Here is a tiny trained network, its code and every weight. The questions are about switching its units off for an input and a target symbol, where a switched-off unit gives its printed mean instead of its output.

import numpy as np


def w(rows, s, z=0):
    codes = np.array(rows[::2]) - 128.0
    scale = np.full(codes.shape[1], s)
    scale[-1] = z or s
    return codes * scale


def f(y):
    return np.maximum(y, 0)


def softmax(a):
    e = np.exp(a - a.max(-1, keepdims=True))
    return e / e.sum(-1, keepdims=True)


def log_softmax(a):
    a = a - a.max(-1, keepdims=True)
    return a - np.log(np.exp(a).sum(-1, keepdims=True))


def net(x, mask):
    ids = ['αβδεζθλσφψω'.index(c) for c in x.split()]
    T = len(ids)
    res = E[ids] + P[:T]
    r = res
    for j in range(2):
        rows = slice(4 * j, 4 * j + 4)
        q, k, v = (r @ M[0][rows].T for M in (Q, K, V))
        z = softmax(np.where(np.tri(T) > 0, q @ k.T / 4**0.5, -1e9)) @ v
        o = O[0][rows]
        res = res + np.where(mask[j], z, o[:, -1]) @ o[:, :-1]
    y = f(res @ A[0][:, :-1].T + A[0][:, -1])
    res = res + np.where(mask[2:6], y, B[0][:, -1]) @ B[0][:, :-1]
    return log_softmax(res[-1] @ U[:, :-1].T + U[:, -1])


Q, K, V, O, A, B = {}, {}, {}, {}, {}, {}
E = w([
[42,69,157],'α',
[54,130,180],'β',
[65,137,179],'δ',
[153,69,176],'ε',
[129,168,206],'ζ',
[125,20,153],'θ',
[171,10,159],'λ',
[54,164,5],'σ',
[162,146,209],'φ',
[175,98,196],'ψ',
[125,42,160],'ω',
],0.011)
P = w([
[133,111,150],'0',
[35,75,210],'1',
[49,86,216],'2',
[47,91,225],'3',
[183,131,149],'4',
[164,137,144],'5',
[146,146,113],'6',
[111,124,130],'7',
[96,126,125],'8',
[1,91,176],'9',
[138,115,177],'10',
[158,117,195],'11',
[235,81,171],'12',
],0.0093)
Q[0] = w([
[224,190,118],'H0',
[227,119,91],'H0',
[91,54,249],'H0',
[126,129,59],'H0',
[142,145,90],'H1',
[110,159,56],'H1',
[98,139,68],'H1',
[157,155,166],'H1',
],0.014)
K[0] = w([
[93,79,168],'H0',
[71,110,189],'H0',
[106,164,4],'H0',
[145,142,195],'H0',
[104,133,99],'H1',
[91,130,117],'H1',
[72,118,124],'H1',
[165,173,111],'H1',
],0.018)
V[0] = w([
[43,186,117],'H0',
[98,22,65],'H0',
[129,2,76],'H0',
[45,160,110],'H0',
[44,84,149],'H1',
[103,116,200],'H1',
[40,92,139],'H1',
[72,122,122],'H1',
],0.013)
O[0] = w([
[223,173,109,170],'H0',
[97,97,2,188],'H0',
[88,85,55,175],'H0',
[230,163,85,180],'H0',
[178,167,84,204],'H1',
[154,113,82,254],'H1',
[162,162,106,182],'H1',
[196,172,128,127],'H1',
],0.013,0.0071)
A[0] = w([
[137,25,16,172],'N0',
[126,71,74,137],'N1',
[3,69,220,3],'N2',
[106,134,44,171],'N3',
],0.0067,0.007)
B[0] = w([
[77,179,160,254],'N0',
[103,161,143,182],'N1',
[184,6,56,151],'N2',
[128,164,177,202],'N3',
],0.011,0.015)
U = w([
[129,185,75,159],'α',
[179,121,101,177],'β',
[175,122,119,162],'δ',
[113,91,113,122],'ε',
[134,136,254,197],'ζ',
[71,161,147,31],'θ',
[88,98,55,112],'λ',
[145,124,73,2],'σ',
[149,71,182,157],'φ',
[146,52,96,205],'ψ',
[77,152,163,103],'ω',
],0.0067,0.0053)

Each question gives the input, a string of symbols that net reads in full, and the target symbol t.
The units are the heads (4 rows each of Q, K, V and O) and the neurons (one row each of A and B). Each row of codes is followed by its name. A weight is (code - 128) times the scale printed after its matrix; where a second scale follows, it is the last column's (O, A, B and U).
mask holds one flag per unit, heads first, then neurons. A switched-off unit (its flag False) gives its mean, the last column of its rows in O or B, instead of its output. The means were averaged over made-up inputs and are rounded, as every weight is.
A unit's drop is (log p(t) with every unit on - log p(t) with that unit switched off) / (log p(t) with every unit on - log p(t) with every unit switched off).
The circuit of an input: a set's keep is (log p(t) with only the set's units on - log p(t) with every unit switched off) / (log p(t) with every unit on - log p(t) with every unit switched off). Starting from all 6 units, units are removed one at a time, each time the one whose removal leaves the highest keep (on an exact tie, the one counted first), for as long as the keep stays at least 0.8.
units of the circuit, in order: the units of the circuit, biggest drop first
k most important neurons: the k neurons with the biggest drops, biggest first
heads that matter: for each layer, one digit per head in row order, 1 if its drop is at least 0.15 and else 0, layers parted by /
drop of u: that unit's drop, to one decimal
input ψ ω ψ, target ψ: heads that matter	10
input θ α ε δ, target θ: units of the circuit, in order	[H0, N0, N3]
input ψ λ ζ σ ζ θ ζ α ζ σ α, target α: units of the circuit, in order	[H0, N0]
input ψ α θ δ ψ β λ ω ζ β, target λ: units of the circuit, in order	[H0, N2]
input θ ψ β λ, target θ: units of the circuit, in order	[H0, N0, N1]
input λ ε ε ψ α α α σ λ ω, target α: units of the circuit, in order	[H0, H1, N0]
input ψ ψ δ, target ψ: units of the circuit, in order	[H0, N2, N0]
input φ ζ σ β, target α: units of the circuit, in order	[H0]
input α β α ζ, target α: units of the circuit, in order	[H1, H0]
input ω σ ψ, target α: 2 most important neurons	[N0, N2]
input φ λ ψ, target φ: units of the circuit, in order	[H0, N2, N0, H1]
input ψ α λ, target ψ: 3 most important neurons	[N2, N3, N0]
input φ ζ ε ε, target φ: units of the circuit, in order	[H0, N2, N0]
input λ θ ε, target λ: units of the circuit, in order	[H0]
input ζ σ ε λ ψ ζ α ζ ψ φ ζ α ω, target α: 3 most important neurons	[N0, N2, N1]
input ω α σ, target α: units of the circuit, in order	[H1, H0, N0]
input ψ β ψ, target ψ: 3 most important neurons	[N2, N0, N3]
input ζ ζ α ε θ ψ ψ θ ε λ, target ψ: 2 most important neurons	[N2, N3]
input ψ β ζ, target ψ: 2 most important neurons	[N2, N0]
input ζ ζ ψ ζ β, target ζ: units of the circuit, in order	[H0]
input ψ θ φ, target ψ: drop of N2	0.6
input λ θ ζ ψ, target λ: drop of N2	0.5
input σ ζ θ ψ, target α: drop of H1	0.3
